Here is a tiny trained network, its code and every weight. The questions are about switching its units off for an input and a class, where a switched-off unit gives its printed mean instead of its output.

import numpy as np


def w(rows, s, z=0):
    codes = np.array(rows[::2]) - 128.0
    scale = np.full(codes.shape[1], s)
    scale[-1] = z or s
    return codes * scale


def f(y):
    return np.maximum(y, 0)


def log_softmax(a):
    a = a - a.max(-1, keepdims=True)
    return a - np.log(np.exp(a).sum(-1, keepdims=True))


def net(x, mask):
    res = np.array(x, float).reshape(1, 7) / 4 @ E
    y = f(res @ A[0][:, :-1].T + A[0][:, -1])
    res = res + np.where(mask, y, B[0][:, -1]) @ B[0][:, :-1]
    return log_softmax(res[-1] @ U[:, :-1].T + U[:, -1])


A, B = {}, {}
E = w([
[60,115,55,219,152,193,134],'x0',
[207,151,179,190,79,188,147],'x1',
[139,136,117,118,147,119,245],'x2',
[133,126,126,132,133,124,126],'x3',
[103,109,106,172,46,48,142],'x4',
[110,132,134,112,106,146,138],'x5',
[114,131,131,116,110,142,136],'x6',
],0.012)
A[0] = w([
[148,120,132,103,162,155,135,47],'neuron 0',
[124,132,125,144,104,104,147,19],'neuron 1',
[78,141,97,184,140,141,147,105],'neuron 2',
[151,134,148,154,101,142,127,68],'neuron 3',
[149,141,134,132,101,147,121,110],'neuron 4',
[151,113,111,119,147,117,254,28],'neuron 5',
[70,101,96,203,128,174,123,129],'neuron 6',
[154,138,148,79,203,208,124,58],'neuron 7',
[120,113,141,122,103,150,38,48],'neuron 8',
[138,137,145,144,99,142,62,64],'neuron 9',
[108,124,117,174,42,43,137,49],'neuron 10',
[99,116,120,117,139,118,94,102],'neuron 11',
[171,119,156,81,101,90,115,114],'neuron 12',
[156,118,106,108,115,113,116,46],'neuron 13',
[179,129,178,52,88,66,120,102],'neuron 14',
[220,134,173,207,65,173,151,60],'neuron 15',
[134,112,118,144,73,123,66,42],'neuron 16',
[152,128,135,144,143,116,225,4],'neuron 17',
[137,122,143,121,143,152,81,78],'neuron 18',
[116,118,134,171,70,71,143,151],'neuron 19',
[60,122,102,76,175,75,140,63],'neuron 20',
[62,136,110,83,145,77,115,32],'neuron 21',
[124,138,132,130,115,131,89,63],'neuron 22',
],0.019,0.0037)
B[0] = w([
[66,138,103,96,154,154,148,165],'neuron 0',
[107,126,150,99,156,127,129,153],'neuron 1',
[155,149,143,186,146,178,149,202],'neuron 2',
[139,92,121,137,117,110,98,165],'neuron 3',
[150,95,104,141,142,93,101,157],'neuron 4',
[151,246,124,99,97,75,85,220],'neuron 5',
[169,152,118,230,167,173,153,232],'neuron 6',
[89,61,145,70,233,102,185,226],'neuron 7',
[118,230,136,93,80,99,119,187],'neuron 8',
[136,192,133,113,85,93,117,176],'neuron 9',
[76,88,139,54,220,134,175,229],'neuron 10',
[151,121,138,116,82,99,111,163],'neuron 11',
[148,152,102,188,144,179,154,205],'neuron 12',
[124,137,143,145,114,150,141,144],'neuron 13',
[161,150,132,248,164,185,149,248],'neuron 14',
[124,2,117,126,38,143,84,253],'neuron 15',
[125,204,138,89,116,90,112,176],'neuron 16',
[117,220,145,108,81,96,111,196],'neuron 17',
[107,154,125,89,141,104,133,164],'neuron 18',
[100,100,124,70,197,107,159,207],'neuron 19',
[120,56,139,123,30,142,92,216],'neuron 20',
[157,51,106,129,85,105,84,197],'neuron 21',
[139,167,134,102,110,121,124,150],'neuron 22',
],0.024,0.02)
U = w([
[150,178,137,214,173,189,166,97],'0',
[107,72,123,111,68,120,80,101],'1',
[42,137,156,58,222,107,186,65],'2',
[111,255,153,91,105,72,109,254],'3',
],0.0082,0.0038)

Each question gives the input, the list of numbers given to net, and the class t.
The units are the neurons (one row each of A and B). Each row of codes is followed by its name. A weight is (code - 128) times the scale printed after its matrix; where a second scale follows, it is the last column's (A, B and U).
mask holds one flag per neuron, in row order. A switched-off neuron (its flag False) gives its mean, the last column of its row in B, instead of its output. The means were averaged over made-up inputs and are rounded, as every weight is.
A unit's drop is (log p(t) with every unit on - log p(t) with that unit switched off) / (log p(t) with every unit on - log p(t) with every unit switched off).
The circuit of an input: a set's keep is (log p(t) with only the set's units on - log p(t) with every unit switched off) / (log p(t) with every unit on - log p(t) with every unit switched off). Starting from the 12 units with the biggest drops (on a tie, the unit counted first), units are removed one at a time, each time the one whose removal leaves the highest keep (on an exact tie, the one counted first), for as long as the keep stays at least 0.8.
units of the circuit, in order: the units of the circuit, biggest drop first
most important unit: the unit with the biggest drop
k most important neurons: the k neurons with the biggest drops, biggest first
drop of u: that unit's drop, to one decimal
input [-8,-6,-8,2,-1,-2,3], class 0: 3 most important neurons : [neuron 14; neuron 12; neuron 5]
input [-4,0,-2,-1,6,5,-6], class 2: units of the circuit, in order : [neuron 10]
input [-6,3,-3,1,-7,6,0], class 2: 4 most important neurons : [neuron 7; neuron 6; neuron 2; neuron 18]
input [-3,-3,-5,-6,-4,2,6], class 3: 2 most important neurons : [neuron 10; neuron 15]
input [6,3,6,6,-7,-3,6], class 2: 3 most important neurons : [neuron 7; neuron 14; neuron 12]
input [-7,1,-5,1,7,0,8], class 0: 3 most important neurons : [neuron 14; neuron 12; neuron 7]
input [0,-2,5,2,-5,-1,-1], class 2: 3 most important neurons : [neuron 7; neuron 8; neuron 9]
input [2,6,-8,0,7,6,5], class 3: 4 most important neurons : [neuron 16; neuron 8; neuron 9; neuron 7]
input [-7,-5,-7,-3,0,4,-6], class 0: 2 most important neurons : [neuron 14; neuron 12]
input [-6,-3,-4,0,-6,-5,-4], class 0: 2 most important neurons : [neuron 14; neuron 10]
input [2,6,-6,-8,-5,8,4], class 1: 3 most important neurons : [neuron 15; neuron 5; neuron 17]
input [-3,-8,8,-8,5,-7,5], class 1: 3 most important neurons : [neuron 20; neuron 21; neuron 8]
input [6,-5,-7,-2,6,8,4], class 3: 2 most important neurons : [neuron 14; neuron 16]
input [-4,7,-1,5,-6,6,-8], class 1: 2 most important neurons : [neuron 15; neuron 10]
input [-6,-8,4,-3,6,-6,-8], class 1: most important unit : neuron 20
input [-8,-1,1,3,-2,-3,8], class 0: drop of neuron 13 : 0.0
input [3,3,-4,-4,2,1,2], class 3: drop of neuron 16 : 0.5
input [-4,4,-6,6,0,4,4], class 3: drop of neuron 8 : 0.5
